Below is a small trained network, with its code and all its weights. Each question gives an input and a class and asks what happens when units are switched off, that is, made to give their printed mean instead of their output.

import numpy as np


def w(rows, s, z=0):
    codes = np.array(rows[::2]) - 128.0
    scale = np.full(codes.shape[1], s)
    scale[-1] = z or s
    return codes * scale


def f(y):
    return np.maximum(y, 0)


def log_softmax(a):
    a = a - a.max(-1, keepdims=True)
    return a - np.log(np.exp(a).sum(-1, keepdims=True))


def net(x, mask):
    res = np.array(x, float).reshape(1, 6) / 4 @ E
    y = f(res @ A[0][:, :-1].T + A[0][:, -1])
    res = res + np.where(mask, y, B[0][:, -1]) @ B[0][:, :-1]
    return log_softmax(res[-1] @ U[:, :-1].T + U[:, -1])


A, B = {}, {}
E = w([
[197,105,203,224],'x0',
[143,88,111,122],'x1',
[133,116,123,127],'x2',
[255,163,144,50],'x3',
[132,113,123,126],'x4',
[119,73,248,42],'x5',
],0.0085)
A[0] = w([
[96,147,96,73,126],'N1',
[128,144,75,198,87],'N2',
[67,133,92,72,206],'N3',
[110,125,125,124,200],'N4',
[58,107,123,169,29],'N5',
[109,136,79,64,64],'N6',
[153,110,161,179,89],'N7',
[86,155,82,51,104],'N8',
[181,171,116,98,2],'N9',
[180,131,175,187,156],'N10',
[212,187,107,69,147],'N11',
[166,122,176,211,103],'N12',
[69,61,248,67,53],'N13',
[158,104,164,198,144],'N14',
[141,95,160,157,77],'N15',
[15,93,140,177,118],'N16',
[163,180,96,171,85],'N17',
[108,139,108,92,139],'N18',
[95,117,179,97,122],'N19',
[137,118,130,144,145],'N20',
[168,169,14,186,104],'N21',
[193,169,121,100,40],'N22',
],0.014,0.0029)
B[0] = w([
[78,128,162,132,179],'N1',
[145,182,96,81,192],'N2',
[79,100,178,152,205],'N3',
[139,111,141,127,154],'N4',
[188,79,93,154,190],'N5',
[93,116,172,170,175],'N6',
[101,129,169,151,175],'N7',
[54,120,171,144,195],'N8',
[150,96,85,160,164],'N9',
[50,101,137,141,201],'N10',
[177,48,89,167,210],'N11',
[56,90,169,139,203],'N12',
[175,250,105,58,252],'N13',
[73,106,155,133,195],'N14',
[112,135,139,143,162],'N15',
[195,18,75,169,238],'N16',
[137,152,131,81,177],'N17',
[84,121,132,118,162],'N18',
[148,190,117,124,182],'N19',
[118,130,130,139,144],'N20',
[162,250,169,64,222],'N21',
[159,71,77,157,175],'N22',
],0.021,0.012)
U = w([
[10,93,190,145,166],'0',
[139,173,122,59,3],'1',
[158,53,78,160,229],'2',
],0.012,0.0017)

Each question gives the input, the list of numbers given to net, and the class t.
The units are the neurons (one row each of A and B). Each row of codes is followed by its name. A weight is (code - 128) times the scale printed after its matrix; where a second scale follows, it is the last column's (A, B and U).
mask holds one flag per neuron, in row order. A switched-off neuron (its flag False) gives its mean, the last column of its row in B, instead of its output. The means were averaged over made-up inputs and are rounded, as every weight is.
A unit's drop is (log p(t) with every unit on - log p(t) with that unit switched off) / (log p(t) with every unit on - log p(t) with every unit switched off).
The circuit of an input: a set's keep is (log p(t) with only the set's units on - log p(t) with every unit switched off) / (log p(t) with every unit on - log p(t) with every unit switched off). Starting from the 12 units with the biggest drops (on a tie, the unit counted first), units are removed one at a time, each time the one whose removal leaves the highest keep (on an exact tie, the one counted first), for as long as the keep stays at least 0.8.
circuit, biggest first: the units of the circuit, biggest drop first
top k neurons: the k neurons with the biggest drops, biggest first
drop of u: that unit's drop, to one decimal
input [0,-5,0,8,-4,6], class 2: top 3 neurons : (N11, N21, N22)
input [6,-6,-7,4,1,-6], class 0: top 4 neurons : (N13, N12, N10, N14)
input [-6,0,-1,-6,-7,-7], class 1: top 3 neurons : (N21, N2, N12)
input [-4,-4,0,-6,-8,3], class 2: circuit, biggest first : (N16)
input [0,-7,5,5,-1,-4], class 2: top 2 neurons : (N11, N13)
input [2,-7,7,-3,3,-4], class 1: top 3 neurons : (N21, N11, N2)
input [7,-7,-2,8,1,4], class 2: top 2 neurons : (N11, N22)
input [-4,-6,3,1,7,5], class 1: top 3 neurons : (N13, N12, N10)
input [-4,7,5,0,-3,-5], class 1: top 3 neurons : (N21, N12, N10)
input [3,-4,7,-4,-2,0], class 2: top 2 neurons : (N16, N8)
input [1,-5,6,7,-2,-5], class 2: top 3 neurons : (N11, N13, N22)
input [5,1,-2,-6,-8,4], class 2: top 3 neurons : (N16, N5, N8)
input [5,-3,5,5,-8,-1], class 0: top 3 neurons : (N16, N10, N12)
input [-6,-7,-2,5,7,-4], class 0: top 2 neurons : (N8, N16)
input [0,-1,-6,2,-7,1], class 2: top 2 neurons : (N21, N13)
input [0,3,-6,-2,5,4], class 1: drop of N9 : 0.0
input [-2,-5,-4,-3,1,-2], class 2: drop of N5 : 0.1
input [-6,-1,5,6,2,2], class 0: drop of N5 : 0.2
input [6,-6,8,-2,-6,8], class 1: drop of N13 : 3.5
